(in the rows, 128 means zero)
Known rows:
K_194: [134 116 109 175  80 154 131  68 103 126 123 141 116 129 120 126 138 128
 163 124 151 118 129 124 166 142 105 124 152 127 128 140 123  86]
K_839: [109 162 116 158  79 139 139 123 156 159 130 122 105 106 135 111 151  99
 117  97 112 154 108 166 138 147 128  63 174  82 150 107 140 134]
K_769: [144 105 104 155 107 152 137  77 120 113 124 116 126 128 115 146 116 129
 177 145 172 118 111 110 136 141 108 121 138 131 135 154 121 118]
K_229: [136 102 111 162  85 155 128  79 118 120 115 137 130 128 119 127 117 117
 153 138 149 119 125 109 131 147 125 118 152 122 131 144 131 111]
K_900: [111 109 127 134  89 117 111 111 144 130 122 131  94 159 118 106 122 118
 141 144 139 118 138 127 164 136 119 136 173 126 117 148 160  88]
K_637: [138 142 105 140  98 159 122 110 137 157 130 122 129 128 122 101 145 108
 132 131 117 141 120 156 149 133 118 112 155 103 133 119 159 114]
K_295: [132 116 142  84 144 144 160  60 145 103 196 194 109 178 176  83 201 121
  95 150 163 143 201  93 142  36 168  81 128 130 146 143 129  92]
K_966: [142 133  98 155  82 158 135 105 136 144 131 126 130 133 114 110 138 112
 127 133 147 137 120 132 139 129 119 128 156 104 132 133 163  96]
K_38: [141 136  92 149 100 148 152 102 138 128 139 111 120 141 111 134 136 126
 147 133 178 134 113 121 143 120 104 133 146 104 136 143 148 102]
K_226: [127 121 115 163  89 152 122  76 103 136 123 138 114 124 129 122 139 124
 165 125 129 119 129 143 172 142 107 111 149 123 126 133 122  95]
K_414: [117  62  74 145 115 126 141 136 205 165 108 116 138  87 135  91  95 198
 227 147 205  99 181  39 128  58  80  62 118  83 120 111 154  97]
K_213: [132 140 107 139  98 157 125 110 134 156 129 122 130 127 122 102 143 109
 132 131 116 139 121 157 146 131 119 110 155 104 133 120 155 112]
K_613: [148 137  84 151  97 153 151 104 138 127 145 109 128 141 107 135 138 127
 148 138 182 134 113 120 144 117 101 140 144 110 135 149 156  98]
K_784: [148 127 101 136 117 145 139 118 152 137 144 100 129 135 118 116 144 120
 144 135 163 146 110 135 152 112 103 126 136 120 141 129 150 109]
K_368: [150 146  90 139 115 156 143 109 137 143 142 103 131 129 115 124 146 123
 153 135 154 141 110 146 153 116 100 121 137 110 137 129 144 109]
K_921: [118 128 122 123 128 147 147 130 108 154 124 157 109 141 138 105 125 127
 151 126  83 124 154 138 152 107 133  74 146  99 104 118 135 127]
K_872: [152 117 103 159  84 157 140 107 145 135 135 128 147 132 114 106 149 116
 119 120 167 151 126 121 145 115 120 132 140 118 138 130 152  94]
K_564: [136 103 119 165  94 145 124  83 116 131 125 137 124 128 126 116 142 125
 156 117 145 128 132 129 174 134 107 114 141 137 130 131 120  90]
K_971: [133  99 128 148 107 145 116  94 120 135 124 134 124 126 131 112 138 117
 153 126 125 135 127 137 162 135 118 107 142 136 127 126 124 113]

Facts:
K_357 α [K_396]
K_971 α [K_857]
K_987 α [K_857]
K_545 α [K_92]
K_729 α [K_357]
K_68 α [K_396]
K_784 α [K_159]
K_60 α [K_396]
K_149 α [K_258]
K_643 α [K_626]
K_900 α [K_361]
K_472 α [K_258]
K_301 α [K_179]
K_630 α [K_978]
K_366 α [K_179]
K_940 α [K_809]
K_110 α [K_626]
K_853 α [K_778]
K_766 α [K_338]
K_506 α [K_545]
K_295 α [K_179]
K_50 α [K_778]
K_182 α [K_258]
K_99 α [K_8]
K_8 α [K_39]
K_414 α [K_396]
K_358 α [K_179]
K_296 α [K_896]
K_124 α [K_778]
K_556 α [K_809]
K_738 α [K_92]
K_656 α [K_258]
K_687 α [K_778]
K_872 α [K_857]
K_902 α [K_906]
K_564 α [K_170]
K_584 α [K_407]
K_478 α [K_92]
τ (each to the one after it):
K_742 > K_769 > K_416 > K_110 > K_8 > K_366 > K_364 > K_478 > K_687
K_607 > K_885 > K_267 > K_138 > K_215 > K_616
K_60 > K_414 > K_819 > K_286 > K_295 > K_270 > K_182 > K_31 > K_921 > K_922 > K_50 > K_944
K_998 > K_492 > K_695 > K_900
K_903 > K_896 > K_475 > K_196 > K_931 > K_716 > K_263 > K_280 > K_839 > K_361 > K_179 > K_987 > K_258
K_372 > K_943 > K_916 > K_545
K_93 > K_157 > K_357 > K_191 > K_972 > K_656 > K_420
K_118 > K_584 > K_92 > K_594 > K_857
K_506 > K_869 > K_114
K_812 > K_38
K_194 > K_730 > K_564 > K_226 > K_407 > K_630
K_197 > K_229 > K_42 > K_149
K_613 > K_413 > K_906 > K_650 > K_784 > K_729 > K_213 > K_160
K_124 > K_301 > K_766 > K_840 > K_853 > K_512 > K_643 > K_174 > K_358 > K_513 > K_195 > K_738
K_152 > K_872 > K_758 > K_390 > K_368 > K_778 > K_681 > K_954 > K_556 > K_622 > K_86 > K_206
K_544 > K_99 > K_966 > K_526 > K_770 > K_472 > K_637 > K_222 > K_68 > K_928
K_902 > K_694 > K_39 > K_626 > K_618 > K_402 > K_296
K_808 > K_208 > K_170 > K_809 > K_449 > K_971 > K_485 > K_940 > K_346 > K_461
[K_650, K_729, K_784, K_906, K_213, K_613, K_413, K_160] χ K_896
[K_357, K_157, K_93, K_191, K_972, K_656, K_420] χ K_196
[K_971, K_449, K_346, K_170, K_485, K_809, K_208, K_940, K_461, K_808] χ K_159
[K_196, K_987, K_839, K_896, K_179, K_903, K_280, K_475, K_258, K_263, K_931, K_361, K_716] χ K_396
[K_637, K_966, K_770, K_68, K_222, K_472, K_99, K_928, K_544, K_526] χ K_361
[K_492, K_998, K_900, K_695] χ K_92
[K_742, K_364, K_769, K_366, K_416, K_110, K_8, K_687, K_478] χ K_626
[K_545, K_372, K_916, K_943] χ K_263
[K_42, K_149, K_229, K_197] χ K_39
[K_607, K_616, K_267, K_885, K_215, K_138] χ K_978
[K_922, K_921, K_286, K_60, K_819, K_944, K_295, K_31, K_50, K_182, K_414, K_270] χ K_138
[K_195, K_643, K_301, K_853, K_766, K_512, K_174, K_358, K_124, K_513, K_738, K_840] χ K_402
[K_857, K_118, K_92, K_584, K_594] χ K_338
[K_114, K_869, K_506] χ K_839
[K_38, K_812] χ K_372
[K_730, K_630, K_226, K_194, K_407, K_564] χ K_170
[K_626, K_39, K_618, K_402, K_296, K_694, K_902] χ K_809
[K_954, K_206, K_778, K_556, K_622, K_872, K_152, K_86, K_681, K_390, K_758, K_368] χ K_179
{K_650, K_357, K_157, K_971, K_987, K_637, K_839, K_492, K_896, K_179, K_42, K_607, K_966, K_346, K_616, K_770, K_170, K_68, K_922, K_921, K_286, K_60, K_195, K_643, K_998, K_364, K_900, K_485, K_857, K_809, K_114, K_280, K_885, K_978, K_730, K_475, K_118, K_630, K_916, K_208, K_819, K_416, K_944, K_954, K_940, K_853, K_869, K_295, K_226, K_206, K_31, K_50, K_182, K_99, K_812, K_512, K_258, K_215, K_194, K_8, K_229, K_402, K_213, K_263, K_197, K_358, K_296, K_124, K_92, K_413, K_556, K_694, K_972, K_160, K_840, K_622, K_270, K_716, K_138, K_872, K_152, K_86, K_943, K_544, K_681, K_390, K_758, K_564, K_808, K_478, K_526, K_594} Π madir
{K_159, K_196, K_449, K_742, K_545, K_729, K_267, K_222, K_784, K_149, K_903, K_769, K_472, K_372, K_301, K_38, K_93, K_906, K_626, K_366, K_39, K_110, K_338, K_766, K_506, K_396, K_191, K_618, K_928, K_414, K_613, K_174, K_778, K_513, K_931, K_738, K_656, K_407, K_361, K_687, K_461, K_902, K_420, K_368, K_584, K_695} Π stikitril

Rows:
No name comes twice in this set of rows, the named rows included.
[132 104 119 118 135 149 121  97 130 128 120 110 124 130 120 133 108 111
 176 156 129 119 104 134 129 153 118 104 141 130 137 142 128 151] => K_174
[145  76 115 138 119 144 132  95 143 105 121 109 133 139 114 135 106 124
 161 153 177 123 114  99 121 138 121 124 139 138 136 156 131 130] => K_766
[141 108 109 140 120 150 127  85 120 121 124 111 121 129 124 140 120 119
 181 146 148 117 108 127 140 146 109 111 140 130 137 146 120 129] => K_618
[123 102 131 120 127 155 103 102 127 145 106 128 127 124 134 108 112  99
 159 151  84 126 113 153 132 163 133  87 151 123 133 122 135 152] => K_195
[ 89 164 108 165  80 144 166 113 111 138 120 159  74 131 131 137 122 126
 138 105 118 118 139 133 129 133 138  63 180  71 123 135 126 130] => K_978
[122 125 114 131 116 146 152 122 109 141 124 162 110 147 131 113 120 132
 147 126 107 124 156 122 143 104 131  87 147 102 103 131 134 118] => K_270
[134  82 132 131 111 148 111 100 136 131 107 130 139 130 125 110 113 105
 147 144 122 132 121 122 126 150 136 102 144 135 132 135 138 135] => K_643
[112 135 128 111 138 144 139 135 108 164 120 157 105 138 147  98 132 123
 156 125  63 129 149 158 157 109 132  62 143  99 106 112 129 140] => K_944
[134  91 129 144 111 149 112  93 126 132 116 134 134 124 130 112 126 106
 155 136 118 132 121 132 143 150 127  99 141 134 133 130 126 127] => K_296
[145 121  99 153  81 155 136 109 146 134 130 126 138 134 114 106 140 115
 120 126 162 142 123 122 141 121 123 134 150 110 134 133 159  93] => K_99
[133  92 117 145  96 156 118  86 124 121 109 137 134 135 119 123 105 109
 152 149 138 118 117 115 115 157 131 117 157 123 129 144 139 127] => K_840
[135  91 160  76 150 153 113  35 159 102 176 159 129 155 177  79 189  88
 102 177 143 144 161 118 123  94 174  82 135 151 174 140 129 123] => K_358
[126 160  96 163  80 136 163 120 162 133 145 104 105 115 121 140 145 114
 129 104 176 145  98 136 134 130 114  91 166  90 152 130 140 123] => K_196
[137 129 125 118 125 148 113 130 147 168 131 117 132 121 135  85 157 101
 126 122  88 159 119 178 164 128 121  91 139 117 139  98 150 128] => K_987

Now the same elements, written a new way:
Known rows:
K_943: [148 125 124 133 128 138 126 114 139 122 140 139 126 135 119 118 147 126
 125 116 127 143 104 130 135 129]
K_372: [141 113 128 139 149 138 134 151 110  69 138 159 101 139 133 130 131 163
 139 135 148 155 139 128 105 135]
K_869: [144 127 126 133 126 137 126 114 138 124 137 137 124 136 120 119 147 122
 124 114 127 141 103 130 133 131]
K_607: [140 130 117 135 127 134 133 104 146 122 122 144 124 128 130 123 149 124
 107 125 115 142 115 127 130 141]
K_213: [143 133 117 147 119 142 118 114 136 127 141 117 125 139 118 118 140 111
 131 121 144 139 111 138 139 126]
K_124: [124 134 109 118 107  88 132 135 101 134 154 184 107 118 108  97 131 103
 117 146 111 105  89 152 166 164]
K_556: [120 113 134 160 122 104 121 126 115 138 118 130 134 141 110 107 137  98
 135 160 154 109  63 161 157 125]
K_622: [128 134 142 158 130 126 116 114 126 141 135 102 131 147 126 130 136  93
 126 137 152 137  94 144 145 120]
K_368: [129 122 147 148 138 122 111 123 129 122 129 130 135 161 117 132 142 110
 119 133 125 134 117 137 118 126]
K_944: [124 153  95 168 111 134 124  94 136 129 113 105 121 129 138 129 137  98
 111 150 149 133 129 145 141 132]
K_922: [128 147  98 163 115 135 125  94 137 125 112 113 122 129 137 128 140 104
 110 146 141 133 130 141 139 137]
K_616: [136 140 112 149 119 133 127 102 140 125 119 125 124 129 133 124 143 114
 109 134 132 139 122 136 134 136]
K_215: [136 138 112 145 120 134 129 103 141 125 120 129 122 128 134 123 145 116
 110 131 130 139 119 133 134 137]
K_361: [167 127  88 160 131 190 124 146 125  61 129  91 126 165 125 135 128 157
 160 122 185 190 145 131  96 112]
K_472: [ 84 118 137 161 112 140  87 108 178 100 165 170  67 125  87 103 132 108
 130 166 128 112 137 126  90 110]
K_900: [132 111 134 150 115 131 124 108 154 124  93 141 123 120 106  98 145 130
 126 138 147 137  99 138 118 122]
K_60: [113 114 110 146 118 116 134 101 146 115 104 177 116 110 120 106 147 125
 112 163 117 114  89 140 133 139]
K_931: [139 122 123 145 128 141 109 122 132 109 138 131 127 159 111 122 140 119
 128 125 128 133 130 136 118 129]
K_280: [140 132 119 150 123 143 118 115 134 128 145 116 126 143 118 120 138 107
 132 125 147 138 104 139 142 123]

Rows:
No name comes twice in this set of rows, the named rows included.
[106 156 133 171 113 163 100 104 175 122 176  93  95 140 125 137 139  81
 125 135 150 160 127 124  98  93] => K_258
[136 109 135 145 117 124 115 117 141 106 101 158 123 136 102 102 143 131
 119 139 126 124 135 136 109 135] => K_584
[138 131 116 144 124 131 119 108 137 108 114 147 126 145 125 126 145 123
 109 137 113 135 145 131 114 143] => K_267
[142 142 136 158 102 125 106 126 129 122 120 116 125 148 120 114 139  99
 113 132 146 143 164 144 105 132] => K_461
[118 106 118 154 112 124 108 124 132 104 123 156 115 144  97  97 139 116
 133 159 135 109 108 150 117 126] => K_729
[135 125 127 151  95 106 126 128 121 133 107 139 123 123 115  89 141 104
 123 149 158 118 106 159 136 134] => K_940
[143 113 150 143 112 120 127 118 146 129  98 144 122 118 110  93 146 127
 121 126 144 135 114 137 118 128] => K_564
[120 140 104 129  99  90 126 135  99 134 155 168 105 119 110  98 127  91
 122 151 126 104  97 159 168 161] => K_853
[138 126 117 152 144 149 137 145 109  90 153 124 100 131 138 130 124 147
 154 138 181 156 111 136 133 122] => K_263
[ 78 116 152 162 115 133  88 108 177 104 164 168  71 125  90 105 131 103
 128 169 128 112 135 128  89 110] => K_656
[144 147 137 151 103 126 122 122 133 138 126 110 121 128 127 110 143  98
 119 121 154 146 137 142 122 130] => K_346
[173 144 168 136 173 160 129 105 112 125 126  98  91 108 145 139 105 182
 134  73 177 164 218  93 147 153] => K_92

